Below is a small trained network, with its code and all its weights. Each question gives an input and a class and asks what happens when units are switched off, that is, made to give their printed mean instead of their output.

import numpy as np


def w(rows, s, z=0):
    codes = np.array(rows[::2]) - 128.0
    scale = np.full(codes.shape[1], s)
    scale[-1] = z or s
    return codes * scale


def f(y):
    return np.maximum(y, 0)


def log_softmax(a):
    a = a - a.max(-1, keepdims=True)
    return a - np.log(np.exp(a).sum(-1, keepdims=True))


def net(x, mask):
    res = np.array(x, float).reshape(1, 4) / 4 @ E
    y = f(res @ A[0][:, :-1].T + A[0][:, -1])
    res = res + np.where(mask, y, B[0][:, -1]) @ B[0][:, :-1]
    return log_softmax(res[-1] @ U[:, :-1].T + U[:, -1])


A, B = {}, {}
E = w([
[156,156,161,99],'x0',
[121,183,138,62],'x1',
[9,133,67,106],'x2',
[152,53,56,70],'x3',
],0.013)
A[0] = w([
[156,123,202,165,100],'neuron 0',
[164,127,105,162,254],'neuron 1',
[87,173,142,77,229],'neuron 2',
[99,195,176,92,228],'neuron 3',
[75,156,114,50,208],'neuron 4',
[44,8,120,175,184],'neuron 5',
[151,119,70,107,164],'neuron 6',
],0.013,0.0048)
B[0] = w([
[151,188,179,139,200],'neuron 0',
[232,254,211,187,194],'neuron 1',
[122,143,87,48,215],'neuron 2',
[142,116,105,1,225],'neuron 3',
[109,223,7,84,232],'neuron 4',
[134,207,81,183,249],'neuron 5',
[194,113,102,174,191],'neuron 6',
],0.0094,0.012)
U = w([
[72,169,109,38,173],'0',
[182,180,213,103,87],'1',
[130,160,139,202,230],'2',
[103,95,156,107,16],'3',
[252,120,124,67,222],'4',
[98,119,167,113,1],'5',
[110,23,112,100,49],'6',
],0.014,0.0053)

Each question gives the input, the list of numbers given to net, and the class t.
The units are the neurons (one row each of A and B). Each row of codes is followed by its name. A weight is (code - 128) times the scale printed after its matrix; where a second scale follows, it is the last column's (A, B and U).
mask holds one flag per neuron, in row order. A switched-off neuron (its flag False) gives its mean, the last column of its row in B, instead of its output. The means were averaged over made-up inputs and are rounded, as every weight is.
A unit's drop is (log p(t) with every unit on - log p(t) with that unit switched off) / (log p(t) with every unit on - log p(t) with every unit switched off).
The circuit of an input: a set's keep is (log p(t) with only the set's units on - log p(t) with every unit switched off) / (log p(t) with every unit on - log p(t) with every unit switched off). Starting from all 7 units, units are removed one at a time, each time the one whose removal leaves the highest keep (on an exact tie, the one counted first), for as long as the keep stays at least 0.8.
units of the circuit, in order: the units of the circuit, biggest drop first
top k neurons: the k neurons with the biggest drops, biggest first
drop when u is switched off: that unit's drop, to one decimal
input [-4,-1,3,7], class 2: units of the circuit, in order : neuron 5; neuron 3
input [-1,8,-4,-1], class 0: top neuron : neuron 6
input [2,2,-5,3], class 1: units of the circuit, in order : neuron 3; neuron 4; neuron 2
input [0,-5,-2,4], class 2: top 3 neurons : neuron 3; neuron 2; neuron 5
input [-5,2,0,-8], class 0: top 3 neurons : neuron 3; neuron 1; neuron 6
input [5,4,-6,0], class 1: top 4 neurons : neuron 0; neuron 4; neuron 6; neuron 2
input [-1,7,-4,-8], class 0: top 3 neurons : neuron 3; neuron 1; neuron 2
input [4,-6,-2,0], class 2: top 2 neurons : neuron 3; neuron 2
input [-7,-7,-4,7], class 2: top 2 neurons : neuron 5; neuron 3
input [4,3,-8,2], class 1: drop when neuron 2 is switched off : 0.1
input [1,6,-2,0], class 0: drop when neuron 6 is switched off : 0.2
input [-5,-4,-3,1], class 2: drop when neuron 3 is switched off : 0.2
input [-3,-4,2,-1], class 2: drop when neuron 2 is switched off : 0.0
input [-8,-5,8,2], class 2: units of the circuit, in order : neuron 5
input [2,-7,7,-2], class 2: top 2 neurons : neuron 3; neuron 5
